Rows, each with roughly how far along a hidden order it lies (0 to 9)
In the rows, zero is written as 100.
[106 112 116  92  95 115 115  79 132 103 130 112 141 131  88  88 106  98
  94 148 117  58  86 104  78  81 110 121 124  75 124  76 139 129 125  98
 112 107]	2
[124 107 102  87 108 148 121 103 138 121 129  94 134  85  78 104  99 106
 109 137 102  54 127 134  81 101  90  96 112  79  91  63 117 122 105  97
 101 128]	0
[ 84  98 112  93  91 122 112 116 136 122 141 108 141 167 111  69 105  99
  97 138 120  55  90 108  74  81  82 136 164  42 137  68 154 131 137 109
 109 107]	3
[ 69  99 107  94  94 128 112 115 141 120 145 103 138 164 116  69 106 100
  94 130 121  49  89  98  70  80  82 142 151  45 141  64 157 126 136 101
 106 102]	4
[ 77  97 115  87  91 108 107 113 123 126 135 100 134 172 114  75 106 100
  81 128 117  76  82 100  77  76  88 134 171  55 147  73 150 122 137 109
 101  98]	4
[ 66 103 157  45  91 161 131 104 191 167 141  45 132 146 104 100  81 136
  84 111 117  36  74 149  41  47  88  93 172   0 134  85 169 180 126  80
  53  80]	8
[ 92 116 124 121  86  68  91  67  96  68  82  89  75  94  85 111 102  92
  76 103 104 109  61  77 112  76 141 103 121 157 125 137 114 129 118  98
  89  61]	2
[ 75 113 128 102  94 105 108  76 142  88 119 107 103 128  97  90  91  89
 109 129 123  70  82  86  94  78 117 128 137  88 142 101 130 125 110  86
 102  83]	2
[ 76 101 120  95  90 119 109 109 121 111 129 103 128 165 116  75 107  97
  85 132 123  70  80  84  75  82  95 132 156  54 136  79 151 119 138 104
 101  92]	4
[ 60  86 126  68  85 105 101 109 124 146 111  52 108 152 129  89  73 126
  59  66 104  95  59 117  72  76  83  99 194  37 139 100 143 142 132 105
  68  67]	6
[ 48  93 145  62  92 123 104 107 144 138 110  60 104 140 134 100  82 130
  86  68 113  90  60 113  68  57  87 104 176  35 128 110 130 138 112  80
  49  50]	7
[ 82 105 124 100  87  82  98  96 115 105 116  90 107 141 104  85 104  94
  81 117 115  85  71  88  86  76 113 124 141  94 131 107 141 122 131 102
 100  79]	3
[ 94 111 154  65  86 128 121  80 174 149 129  30 118 132  93  99  70 129
  47 115 106  49  50 140  36  33 109  84 191  17 162  84 195 172 154  91
  62  67]	9
[ 83 101 111  90  93 126 113 113 140 118 137 105 140 167 105  73 107  97
  89 144 121  54 103 104  74  86  87 139 150  50 138  71 157 118 140 105
 111 109]	3
[120 114 113 105  93  94 108  83 118  88 105 100  94  97  78  98 103  92
  91 134 103  81  85  96  87  76 120 105 121 101 111  95 148 126 103 103
 108  95]	2
[ 66  85 131  61  89 123 106 118 156 155 123  54 120 159 130  88  77 130
  73  83 108  87  75 123  59  63  77 106 181  33 134  86 145 131 131  99
  65  73]	6
[ 93 100 142  56  84 119 119  89 163 163 119  25 112 117 101 100  62 137
  38  93  94  73  56 145  33  48  99  92 160  13 160  81 190 168 150 104
  63  83]	8
[ 88 101 109 100  91 119 115 104 129 122 135 100 135 157 102  74 104  97
  78 141 112  60  92 100  73  89  93 116 136  54 134  69 157 127 141 111
 116 105]	3
[ 78 103 120  97  93 108 111 104 132 104 138 104 132 153 109  77 104  98
  94 132 119  56  89 107  82  79 106 124 145  71 131  81 148 124 132 101
 107  97]	3
[ 90 103 144  58  86 131 121  88 164 155 124  30 120 135 100 103  66 138
  50 103 102  59  62 143  42  47  98  86 180  15 146  80 191 171 141  95
  62  65]	9
[ 78 100 126  97  88  97 101 104 132 109 121  99 117 159 115  80 102 100
  79 115 118  80  79  87  84  85  99 129 158  59 138  97 145 123 128 103
  98  83]	4
[ 57  98 128  86  94 122 108 115 144 115 141 102 131 175 124  76 109  96
 107 124 131  56  85  99  74  82  83 145 161  39 125  83 140  93 118  90
  96  92]	4
[152 105  84  95 100 105  92  91 112 112 104  81 122  79  67  96  86 103
  61 134  85  83 102 122  80  87 105  86 112  87 118  65 141 123 138 125
 116 128]	0
[104 113 111  94 104 117 110  84 124  97 105 103  93  76  79 117 100 101
 105 121 102  77 107 113  96  88 116  83 105 101  79 101 112 111  97  84
  94  99]	0
[ 72 101 155  54  90 126 115  90 158 152 102  41 107 123 109 107  71 137
  70  83 110  78  57 134  46  51  96  85 167  23 146  99 168 163 124  84
  48  59]	8
